Below is a small trained network, with its code and all its weights. Each question gives an input and a target symbol and asks what happens when units are switched off, that is, made to give their printed mean instead of their output.

import numpy as np


def w(rows, s, z=0):
    codes = np.array(rows[::2]) - 128.0
    scale = np.full(codes.shape[1], s)
    scale[-1] = z or s
    return codes * scale


def f(y):
    return np.maximum(y, 0)


def softmax(a):
    e = np.exp(a - a.max(-1, keepdims=True))
    return e / e.sum(-1, keepdims=True)


def log_softmax(a):
    a = a - a.max(-1, keepdims=True)
    return a - np.log(np.exp(a).sum(-1, keepdims=True))


def net(x, mask):
    ids = ['ΞΦβγδεζηθμπψω'.index(c) for c in x.split()]
    T = len(ids)
    res = E[ids] + P[:T]
    u = 0
    for l in range(2):
        q, k, v = (res @ M[l].T for M in (Q, K, V))
        z = softmax(np.where(np.tri(T) > 0, q @ k.T / 2**0.5, -1e9)) @ v
        res = res + np.where(mask[u], z, O[l][:, -1]) @ O[l][:, :-1]
        u += 1
        y = f(res @ A[l][:, :-1].T + A[l][:, -1])
        res = res + np.where(mask[u : u + 16], y, B[l][:, -1]) @ B[l][:, :-1]
        u += 16
    return log_softmax(res[-1] @ U[:, :-1].T + U[:, -1])


Q, K, V, O, A, B = {}, {}, {}, {}, {}, {}
E = w([
[77,249,133],'Ξ',
[108,122,115],'Φ',
[242,154,149],'β',
[208,212,203],'γ',
[144,63,64],'δ',
[117,117,117],'ε',
[99,159,88],'ζ',
[6,50,71],'η',
[111,118,112],'θ',
[100,86,96],'μ',
[254,229,232],'π',
[34,81,167],'ψ',
[227,123,1],'ω',
],0.013)
P = w([
[171,102,9],'0',
[134,132,124],'1',
[136,130,132],'2',
[132,128,133],'3',
[131,126,132],'4',
[132,124,135],'5',
[132,126,136],'6',
[127,122,136],'7',
[131,123,141],'8',
[131,121,140],'9',
],0.015)
Q[0] = w([
[173,3,163],'0.h0',
[209,129,52],'0.h0',
],0.0052)
K[0] = w([
[101,235,4],'0.h0',
[202,60,107],'0.h0',
],0.0045)
V[0] = w([
[214,194,134],'0.h0',
[124,55,3],'0.h0',
],0.0043)
O[0] = w([
[212,87,135,222],'0.h0',
[176,94,1,247],'0.h0',
],0.0096,0.0011)
A[0] = w([
[114,86,56,143],'0.n0',
[84,88,126,229],'0.n1',
[144,54,78,3],'0.n2',
[97,75,172,118],'0.n3',
[96,100,78,208],'0.n4',
[158,141,224,79],'0.n5',
[161,170,162,214],'0.n6',
[135,43,165,209],'0.n7',
[143,112,154,86],'0.n8',
[163,86,196,31],'0.n9',
[103,187,161,144],'0.n10',
[119,169,159,134],'0.n11',
[112,136,33,37],'0.n12',
[74,160,136,137],'0.n13',
[20,93,68,143],'0.n14',
[87,146,250,131],'0.n15',
],0.011,0.0061)
B[0] = w([
[161,82,131,234],'0.n0',
[203,55,165,230],'0.n1',
[213,165,253,171],'0.n2',
[128,79,86,151],'0.n3',
[147,63,65,254],'0.n4',
[152,94,154,179],'0.n5',
[182,147,129,255],'0.n6',
[69,93,71,195],'0.n7',
[70,94,140,133],'0.n8',
[51,123,88,142],'0.n9',
[157,155,145,219],'0.n10',
[142,108,74,191],'0.n11',
[27,190,108,195],'0.n12',
[137,143,169,194],'0.n13',
[188,139,198,237],'0.n14',
[140,132,191,225],'0.n15',
],0.0066,0.0055)
Q[1] = w([
[46,178,143],'1.h0',
[248,119,151],'1.h0',
],0.015)
K[1] = w([
[102,1,178],'1.h0',
[50,198,167],'1.h0',
],0.0094)
V[1] = w([
[222,152,169],'1.h0',
[2,236,103],'1.h0',
],0.0061)
O[1] = w([
[187,112,42,253],'1.h0',
[253,35,185,64],'1.h0',
],0.0055,0.0046)
A[1] = w([
[126,129,208,49],'1.n0',
[206,109,155,103],'1.n1',
[247,187,167,58],'1.n2',
[164,82,107,8],'1.n3',
[35,121,190,172],'1.n4',
[183,172,156,101],'1.n5',
[120,8,203,107],'1.n6',
[162,150,135,105],'1.n7',
[43,81,92,143],'1.n8',
[129,230,100,74],'1.n9',
[106,153,152,204],'1.n10',
[86,217,189,54],'1.n11',
[119,41,49,254],'1.n12',
[150,113,125,65],'1.n13',
[96,146,46,90],'1.n14',
[64,176,128,152],'1.n15',
],0.012,0.0073)
B[1] = w([
[159,253,125,140],'1.n0',
[80,142,67,187],'1.n1',
[79,131,122,203],'1.n2',
[134,60,41,147],'1.n3',
[61,155,179,143],'1.n4',
[68,114,155,173],'1.n5',
[31,100,101,186],'1.n6',
[40,132,156,150],'1.n7',
[64,140,84,149],'1.n8',
[118,83,34,171],'1.n9',
[241,101,149,155],'1.n10',
[114,30,170,161],'1.n11',
[118,202,155,247],'1.n12',
[153,121,92,134],'1.n13',
[8,57,194,155],'1.n14',
[190,33,149,150],'1.n15',
],0.0073,0.015)
U = w([
[78,178,60,171],'Ξ',
[126,110,142,222],'Φ',
[110,145,117,85],'β',
[148,129,216,162],'γ',
[176,53,53,75],'δ',
[120,131,113,31],'ε',
[250,142,133,248],'ζ',
[110,37,98,9],'η',
[127,124,107,33],'θ',
[132,86,94,76],'μ',
[111,174,188,119],'π',
[86,65,168,73],'ψ',
[205,126,54,93],'ω',
],0.014)

Each question gives the input, a string of symbols that net reads in full, and the target symbol t.
The units are the heads (2 rows each of Q, K, V and O) and the neurons (one row each of A and B). Each row of codes is followed by its name. A weight is (code - 128) times the scale printed after its matrix; where a second scale follows, it is the last column's (O, A, B and U).
mask holds one flag per unit, layer by layer, with each layer's heads first. A switched-off unit (its flag False) gives its mean, the last column of its rows in O or B, instead of its output. The means were averaged over made-up inputs and are rounded, as every weight is.
A unit's drop is (log p(t) with every unit on - log p(t) with that unit switched off) / (log p(t) with every unit on - log p(t) with every unit switched off).
The circuit of an input: a set's keep is (log p(t) with only the set's units on - log p(t) with every unit switched off) / (log p(t) with every unit on - log p(t) with every unit switched off). Starting from the 12 units with the biggest drops (on a tie, the unit counted first), units are removed one at a time, each time the one whose removal leaves the highest keep (on an exact tie, the one counted first), for as long as the keep stays at least 0.8.
circuit, biggest first: the units of the circuit, biggest drop first
unit that matters most: the unit with the biggest drop
top k neurons: the k neurons with the biggest drops, biggest first
k most important neurons of layer l: the k neurons of layer l with the biggest drops, biggest first
drop when u is switched off: that unit's drop, to one decimal
input Ξ Ξ δ γ, target Ξ: unit that matters most	1.n1
input ζ ζ ω η δ, target Ξ: circuit, biggest first	(1.n12, 1.h0)
input Ξ π Ξ θ ω, target Ξ: 3 most important neurons of layer 1	(1.n12, 1.n10, 1.n1)
input Φ ζ Ξ, target ζ: top 2 neurons	(0.n12, 1.n6)
input δ ω η δ ψ, target Ξ: circuit, biggest first	(0.h0, 1.h0)
input Φ Φ ζ γ, target Ξ: top 2 neurons	(1.n2, 0.n6)
input ε ψ μ δ δ η, target Ξ: 2 most important neurons of layer 1	(1.n8, 1.n12)
input η Ξ β ζ Ξ δ ζ Ξ, target ζ: top 3 neurons	(0.n12, 1.n6, 1.n10)
input ψ η Ξ, target η: 2 most important neurons of layer 1	(1.n9, 1.n15)
input π ψ μ ψ ζ ψ δ, target Ξ: 2 most important neurons of layer 1	(1.n12, 1.n8)
input ζ ψ δ Ξ π π, target π: 2 most important neurons of layer 0	(0.n4, 0.n15)
input γ Φ π ω, target Ξ: top 2 neurons	(1.n14, 1.n12)
input Ξ Ξ Ξ ζ, target ζ: 2 most important neurons of layer 1	(1.n6, 1.n14)
input η ψ π δ ζ ε, target Ξ: circuit, biggest first	(1.h0)
input ζ ψ ω γ δ ψ π μ, target Ξ: top 2 neurons	(1.n12, 1.n8)
input ζ β ψ, target Ξ: 4 most important neurons of layer 0	(0.n0, 0.n7, 0.n4, 0.n2)
input ζ η Ξ Ξ Ξ π Φ ζ Ξ, target γ: 3 most important neurons of layer 0	(0.n12, 0.n15, 0.n4)
input δ Ξ Ξ γ β, target Ξ: drop when 0.n11 is switched off	0.0
input ε ψ Ξ ε Ξ Φ δ γ ζ π, target Ξ: drop when 1.h0 is switched off	0.3
input δ η ε, target Ξ: drop when 0.h0 is switched off	0.4
input ψ ψ μ, target Ξ: unit that matters most	1.n8
